Below are the code and all the weights of a small trained network. Each question names an input and a target symbol and asks about switching units off, where a switched-off unit gives its printed mean instead of its output.

import numpy as np


def w(rows, s, z=0):
    codes = np.array(rows[::2]) - 128.0
    scale = np.full(codes.shape[1], s)
    scale[-1] = z or s
    return codes * scale


def norm(h):
    return h / np.sqrt((h * h).mean(-1, keepdims=True) + 1e-5)


def softmax(a):
    e = np.exp(a - a.max(-1, keepdims=True))
    return e / e.sum(-1, keepdims=True)


def log_softmax(a):
    a = a - a.max(-1, keepdims=True)
    return a - np.log(np.exp(a).sum(-1, keepdims=True))


def net(x, mask):
    ids = ['εηθστω'.index(c) for c in x.split()]
    T = len(ids)
    res = E[ids] + P[:T]
    u = 0
    for l in range(3):
        r = norm(res)
        for j in range(2):
            rows = slice(4 * j, 4 * j + 4)
            q, k, v = (r @ M[l][rows].T for M in (Q, K, V))
            z = softmax(np.where(np.tri(T) > 0, q @ k.T / 4**0.5, -1e9)) @ v
            o = O[l][rows]
            res = res + np.where(mask[u + j], z, o[:, -1]) @ o[:, :-1]
        u += 2
    return log_softmax(norm(res)[-1] @ U[:, :-1].T + U[:, -1])


Q, K, V, O = {}, {}, {}, {}
E = w([
[128,116,93],'ε',
[159,107,89],'η',
[156,136,136],'θ',
[121,84,156],'σ',
[113,255,105],'τ',
[43,109,37],'ω',
],0.0084)
P = w([
[108,88,95],'0',
[17,218,136],'1',
[68,124,75],'2',
[133,141,182],'3',
[153,158,71],'4',
[127,187,185],'5',
[177,135,92],'6',
[126,163,252],'7',
[135,145,147],'8',
],0.0037)
Q[0] = w([
[79,153,47],'0.h0',
[156,173,254],'0.h0',
[39,109,116],'0.h0',
[221,166,189],'0.h0',
[80,170,35],'0.h1',
[126,214,82],'0.h1',
[150,69,143],'0.h1',
[86,104,36],'0.h1',
],0.0062)
K[0] = w([
[187,132,193],'0.h0',
[84,89,126],'0.h0',
[254,123,148],'0.h0',
[53,194,179],'0.h0',
[65,27,186],'0.h1',
[178,90,194],'0.h1',
[65,147,137],'0.h1',
[111,142,77],'0.h1',
],0.0078)
V[0] = w([
[223,17,123],'0.h0',
[100,116,113],'0.h0',
[132,128,219],'0.h0',
[32,65,78],'0.h0',
[62,130,131],'0.h1',
[254,101,154],'0.h1',
[197,116,109],'0.h1',
[137,51,76],'0.h1',
],0.0058)
O[0] = w([
[240,178,141,91],'0.h0',
[141,108,104,150],'0.h0',
[2,57,144,4],'0.h0',
[34,184,144,197],'0.h0',
[83,122,121,127],'0.h1',
[170,240,159,90],'0.h1',
[237,69,70,148],'0.h1',
[99,46,244,191],'0.h1',
],0.0044,0.0022)
Q[1] = w([
[222,104,83],'1.h0',
[100,251,30],'1.h0',
[73,95,157],'1.h0',
[152,139,105],'1.h0',
[164,236,172],'1.h1',
[233,2,182],'1.h1',
[178,167,85],'1.h1',
[26,140,105],'1.h1',
],0.005)
K[1] = w([
[100,204,222],'1.h0',
[173,60,64],'1.h0',
[201,254,64],'1.h0',
[142,116,212],'1.h0',
[62,96,117],'1.h1',
[80,220,135],'1.h1',
[126,109,119],'1.h1',
[149,57,53],'1.h1',
],0.0067)
V[1] = w([
[161,52,161],'1.h0',
[190,158,72],'1.h0',
[88,101,2],'1.h0',
[220,120,43],'1.h0',
[56,132,108],'1.h1',
[137,2,3],'1.h1',
[164,65,159],'1.h1',
[158,98,209],'1.h1',
],0.0074)
O[1] = w([
[182,50,88,61],'1.h0',
[131,149,3,217],'1.h0',
[98,91,83,245],'1.h0',
[171,126,79,236],'1.h0',
[27,124,111,142],'1.h1',
[89,9,112,198],'1.h1',
[152,122,135,70],'1.h1',
[223,78,124,33],'1.h1',
],0.0061,0.0012)
Q[2] = w([
[163,131,123],'2.h0',
[255,124,170],'2.h0',
[112,33,159],'2.h0',
[152,155,64],'2.h0',
[150,135,176],'2.h1',
[187,100,166],'2.h1',
[90,200,180],'2.h1',
[89,126,179],'2.h1',
],0.0089)
K[2] = w([
[75,138,145],'2.h0',
[113,154,180],'2.h0',
[112,255,170],'2.h0',
[95,67,119],'2.h0',
[100,7,109],'2.h1',
[72,126,159],'2.h1',
[190,123,43],'2.h1',
[179,74,100],'2.h1',
],0.0069)
V[2] = w([
[130,112,2],'2.h0',
[97,41,115],'2.h0',
[169,99,183],'2.h0',
[77,50,171],'2.h0',
[103,223,138],'2.h1',
[146,167,188],'2.h1',
[123,93,142],'2.h1',
[112,134,171],'2.h1',
],0.0085)
O[2] = w([
[195,119,9,251],'2.h0',
[170,2,92,138],'2.h0',
[41,137,196,72],'2.h0',
[148,86,179,84],'2.h0',
[14,176,166,155],'2.h1',
[144,199,244,89],'2.h1',
[156,92,134,101],'2.h1',
[154,100,197,90],'2.h1',
],0.0047,0.002)
U = w([
[82,76,117,3],'ε',
[225,59,98,24],'η',
[229,235,94,159],'θ',
[152,128,254,213],'σ',
[85,234,67,197],'τ',
[24,117,44,166],'ω',
],0.0054,0.003)

Each question gives the input, a string of symbols that net reads in full, and the target symbol t.
The units are the heads (4 rows each of Q, K, V and O). Each row of codes is followed by its name. A weight is (code - 128) times the scale printed after its matrix; where a second scale follows, it is the last column's (O and U).
mask holds one flag per head, layer by layer. A switched-off head (its flag False) gives its mean, the last column of its rows in O, instead of its output. The means were averaged over made-up inputs and are rounded, as every weight is.
A unit's drop is (log p(t) with every unit on - log p(t) with that unit switched off) / (log p(t) with every unit on - log p(t) with every unit switched off).
The circuit of an input: a set's keep is (log p(t) with only the set's units on - log p(t) with every unit switched off) / (log p(t) with every unit on - log p(t) with every unit switched off). Starting from all 6 units, units are removed one at a time, each time the one whose removal leaves the highest keep (on an exact tie, the one counted first), for as long as the keep stays at least 0.8.
circuit, biggest first: the units of the circuit, biggest drop first
unit that matters most: the unit with the biggest drop
which heads matter: for each layer, one digit per head in row order, 1 if its drop is at least 0.15 and else 0, layers parted by /
drop when u is switched off: that unit's drop, to one decimal
input σ ε ε, target σ: unit that matters most : 1.h0
input η σ θ τ ω τ θ θ, target τ: which heads matter : 10 / 00 / 00
input σ ω η ε η, target σ: which heads matter : 11 / 10 / 10
input ω θ η ω θ τ, target ω: circuit, biggest first : [1.h1 0.h1 2.h0]
input τ θ ω τ, target ω: which heads matter : 11 / 00 / 00
input θ θ ε, target θ: which heads matter : 10 / 01 / 00
input θ θ η, target θ: which heads matter : 10 / 01 / 00
input σ ε η θ τ θ, target σ: which heads matter : 00 / 10 / 10
input η ω θ θ θ ω ε σ, target τ: circuit, biggest first : [0.h0 2.h0]
input ω η η θ σ σ θ, target σ: circuit, biggest first : [1.h0 0.h1 2.h0]
input τ θ θ θ σ θ, target ω: which heads matter : 11 / 01 / 00
input θ ε τ ε ε ε σ, target θ: circuit, biggest first : [1.h1 0.h0]
input σ θ σ ε θ τ, target σ: circuit, biggest first : [1.h0 2.h0 2.h1]
input θ η ω θ σ τ σ, target θ: which heads matter : 00 / 01 / 00
input η ω σ ε, target σ: circuit, biggest first : [0.h1 1.h0 0.h0]
input σ θ θ ε η σ σ τ σ, target σ: circuit, biggest first : [1.h0]
input σ ε σ σ θ ε τ, target σ: circuit, biggest first : [1.h0 2.h0]
input θ θ τ σ, target τ: drop when 0.h1 is switched off : 0.1
input τ ε τ τ τ η σ η, target ω: drop when 1.h1 is switched off : 0.1
input τ θ τ ω θ θ ω η, target ω: drop when 2.h1 is switched off : 0.0
